Here is a tiny trained network, its code and every weight. The questions are about switching its units off for an input and a class, where a switched-off unit gives its printed mean instead of its output.

import numpy as np


def w(rows, s, z=0):
    codes = np.array(rows[::2]) - 128.0
    scale = np.full(codes.shape[1], s)
    scale[-1] = z or s
    return codes * scale


def norm(h):
    return h / np.sqrt((h * h).mean(-1, keepdims=True) + 1e-5)


def f(y):
    return y / 2 * (1 + np.tanh(0.7978845608 * (y + 0.044715 * y**3)))


def log_softmax(a):
    a = a - a.max(-1, keepdims=True)
    return a - np.log(np.exp(a).sum(-1, keepdims=True))


def net(x, mask):
    res = np.array(x, float).reshape(1, 5) / 4 @ E
    u = 0
    for l in range(4):
        y = f(norm(res) @ A[l][:, :-1].T + A[l][:, -1])
        res = res + np.where(mask[u : u + 10], y, B[l][:, -1]) @ B[l][:, :-1]
        u += 10
    return log_softmax(norm(res)[-1] @ U[:, :-1].T + U[:, -1])


A, B = {}, {}
E = w([
[162,147,97,210,88,163],'x0',
[107,178,96,117,232,120],'x1',
[134,15,107,130,153,73],'x2',
[82,124,148,208,90,135],'x3',
[212,140,179,138,145,3],'x4',
],0.0056)
A[0] = w([
[109,119,80,119,146,167,132],'0.n1',
[115,99,144,170,47,124,67],'0.n2',
[123,137,59,69,100,100,115],'0.n3',
[149,136,139,108,156,147,52],'0.n4',
[59,62,106,85,155,186,21],'0.n5',
[143,180,117,166,159,254,18],'0.n6',
[143,183,164,28,130,103,4],'0.n7',
[174,153,189,177,116,121,62],'0.n8',
[116,170,141,62,111,158,75],'0.n9',
[152,127,102,76,179,102,41],'0.n10',
],0.0068,0.0027)
B[0] = w([
[57,168,149,102,48,29,194],'0.n1',
[152,144,159,171,98,209,244],'0.n2',
[116,137,171,128,152,93,147],'0.n3',
[124,139,137,108,79,101,85],'0.n4',
[34,100,134,86,121,97,250],'0.n5',
[137,225,2,98,108,91,252],'0.n6',
[178,180,239,76,159,169,197],'0.n7',
[53,67,100,107,138,165,194],'0.n8',
[92,151,152,174,172,138,168],'0.n9',
[170,115,177,127,95,108,177],'0.n10',
],0.0051,0.0015)
A[1] = w([
[75,177,237,218,108,108,157],'1.n1',
[102,32,58,118,126,147,95],'1.n2',
[215,77,128,56,134,77,4],'1.n3',
[37,45,116,61,136,187,52],'1.n4',
[163,58,140,174,1,187,48],'1.n5',
[193,107,159,113,138,33,57],'1.n6',
[175,84,117,170,13,169,57],'1.n7',
[90,166,171,149,123,135,64],'1.n8',
[129,100,119,228,177,64,88],'1.n9',
[226,74,143,66,156,85,13],'1.n10',
],0.0058,0.0028)
B[1] = w([
[143,25,103,75,158,252,222],'1.n1',
[51,213,242,30,162,126,172],'1.n2',
[214,170,58,63,170,57,170],'1.n3',
[32,71,151,67,130,9,190],'1.n4',
[175,122,188,171,25,93,251],'1.n5',
[192,82,38,112,203,105,201],'1.n6',
[140,178,184,196,24,38,218],'1.n7',
[164,79,119,77,109,174,122],'1.n8',
[69,119,129,202,227,182,170],'1.n9',
[178,135,62,76,156,80,186],'1.n10',
],0.0046,0.0027)
A[2] = w([
[119,118,123,232,170,125,25],'2.n1',
[186,165,121,168,135,154,148],'2.n2',
[118,102,167,191,170,164,88],'2.n3',
[157,180,205,76,104,96,62],'2.n4',
[94,195,77,132,93,184,53],'2.n5',
[163,87,157,167,54,153,33],'2.n6',
[169,179,182,103,131,167,72],'2.n7',
[62,157,186,145,94,204,158],'2.n8',
[167,85,162,192,1,105,4],'2.n9',
[90,169,66,100,167,120,141],'2.n10',
],0.0082,0.0026)
B[2] = w([
[53,113,96,179,196,152,135],'2.n1',
[55,91,136,93,115,80,164],'2.n2',
[116,93,94,145,147,190,134],'2.n3',
[95,164,183,177,178,187,157],'2.n4',
[161,146,89,148,83,125,179],'2.n5',
[175,95,181,187,103,128,196],'2.n6',
[71,104,151,93,131,191,147],'2.n7',
[214,75,106,111,136,82,231],'2.n8',
[148,110,206,254,74,99,253],'2.n9',
[146,109,122,162,66,147,191],'2.n10',
],0.0079,0.0047)
A[3] = w([
[194,168,15,151,91,90,111],'3.n1',
[16,52,120,71,83,92,66],'3.n2',
[166,34,158,88,176,153,30],'3.n3',
[129,234,1,138,33,198,5],'3.n4',
[131,178,214,81,179,158,24],'3.n5',
[60,112,141,112,82,148,42],'3.n6',
[97,124,58,49,182,106,121],'3.n7',
[247,87,117,137,140,28,56],'3.n8',
[129,44,251,135,197,100,113],'3.n9',
[114,186,247,83,145,126,128],'3.n10',
],0.0062,0.0026)
B[3] = w([
[72,227,87,21,136,132,206],'3.n1',
[10,84,232,79,79,49,194],'3.n2',
[185,160,78,109,77,162,146],'3.n3',
[88,230,18,125,67,128,224],'3.n4',
[132,179,231,190,196,184,144],'3.n5',
[108,132,134,113,140,53,125],'3.n6',
[172,91,188,165,59,85,232],'3.n7',
[253,188,125,124,181,63,236],'3.n8',
[109,214,24,93,87,160,254],'3.n9',
[29,166,205,172,161,212,181],'3.n10',
],0.0045,0.0031)
U = w([
[80,209,4,109,59,155,176],'0',
[77,86,41,190,211,164,68],'1',
[20,81,162,52,90,66,139],'2',
[162,86,100,86,109,215,3],'3',
[215,126,87,72,202,39,131],'4',
[108,181,199,78,195,216,137],'5',
[164,96,168,213,44,114,190],'6',
],0.014,0.0049)

Each question gives the input, the list of numbers given to net, and the class t.
The units are the neurons (one row each of A and B). Each row of codes is followed by its name. A weight is (code - 128) times the scale printed after its matrix; where a second scale follows, it is the last column's (A, B and U).
mask holds one flag per neuron, layer by layer. A switched-off neuron (its flag False) gives its mean, the last column of its row in B, instead of its output. The means were averaged over made-up inputs and are rounded, as every weight is.
A unit's drop is (log p(t) with every unit on - log p(t) with that unit switched off) / (log p(t) with every unit on - log p(t) with every unit switched off).
The circuit of an input: a set's keep is (log p(t) with only the set's units on - log p(t) with every unit switched off) / (log p(t) with every unit on - log p(t) with every unit switched off). Starting from the 12 units with the biggest drops (on a tie, the unit counted first), units are removed one at a time, each time the one whose removal leaves the highest keep (on an exact tie, the one counted first), for as long as the keep stays at least 0.8.
circuit, biggest first: the units of the circuit, biggest drop first
most important unit: the unit with the biggest drop
k most important neurons: the k neurons with the biggest drops, biggest first
k most important neurons of layer l: the k neurons of layer l with the biggest drops, biggest first
drop of u: that unit's drop, to one decimal
input [1,-2,3,0,3], class 4: circuit, biggest first : [1.n6, 3.n8]
input [5,1,3,-2,0], class 1: circuit, biggest first : [1.n9, 2.n1]
input [-4,-8,-1,-5,1], class 5: most important neuron : [2.n4]
input [6,2,7,7,4], class 1: circuit, biggest first : [1.n9, 2.n1]
input [-5,-8,6,-7,-1], class 4: circuit, biggest first : [1.n3, 3.n8]
input [-6,-5,-3,-4,-3], class 5: circuit, biggest first : [0.n7, 2.n4]
input [0,-3,6,2,-4], class 2: 2 most important neurons of layer 0 : [0.n5, 0.n10]
input [2,7,2,-8,-5], class 0: 2 most important neurons : [0.n6, 2.n10]
input [-5,4,-6,3,-1], class 0: 4 most important neurons : [0.n6, 2.n5, 1.n2, 3.n4]
input [-6,-3,5,5,2], class 4: 4 most important neurons of layer 0 : [0.n8, 0.n5, 0.n9, 0.n1]
input [-6,2,-7,7,2], class 3: 3 most important neurons : [1.n1, 2.n8, 1.n2]
input [1,3,8,6,8], class 1: 3 most important neurons : [1.n9, 2.n1, 2.n8]
input [-7,3,-4,2,-6], class 2: 2 most important neurons : [0.n5, 1.n4]
input [0,-2,-4,-3,0], class 5: most important unit : 0.n7
input [-6,-6,-1,-6,1], class 5: 2 most important neurons of layer 2 : [2.n4, 2.n8]
input [7,3,-1,4,5], class 1: drop of 1.n9 : 0.1
input [1,-1,-4,8,-6], class 0: drop of 3.n1 : 0.1
input [-3,-4,4,-4,-2], class 2: drop of 0.n5 : 0.1
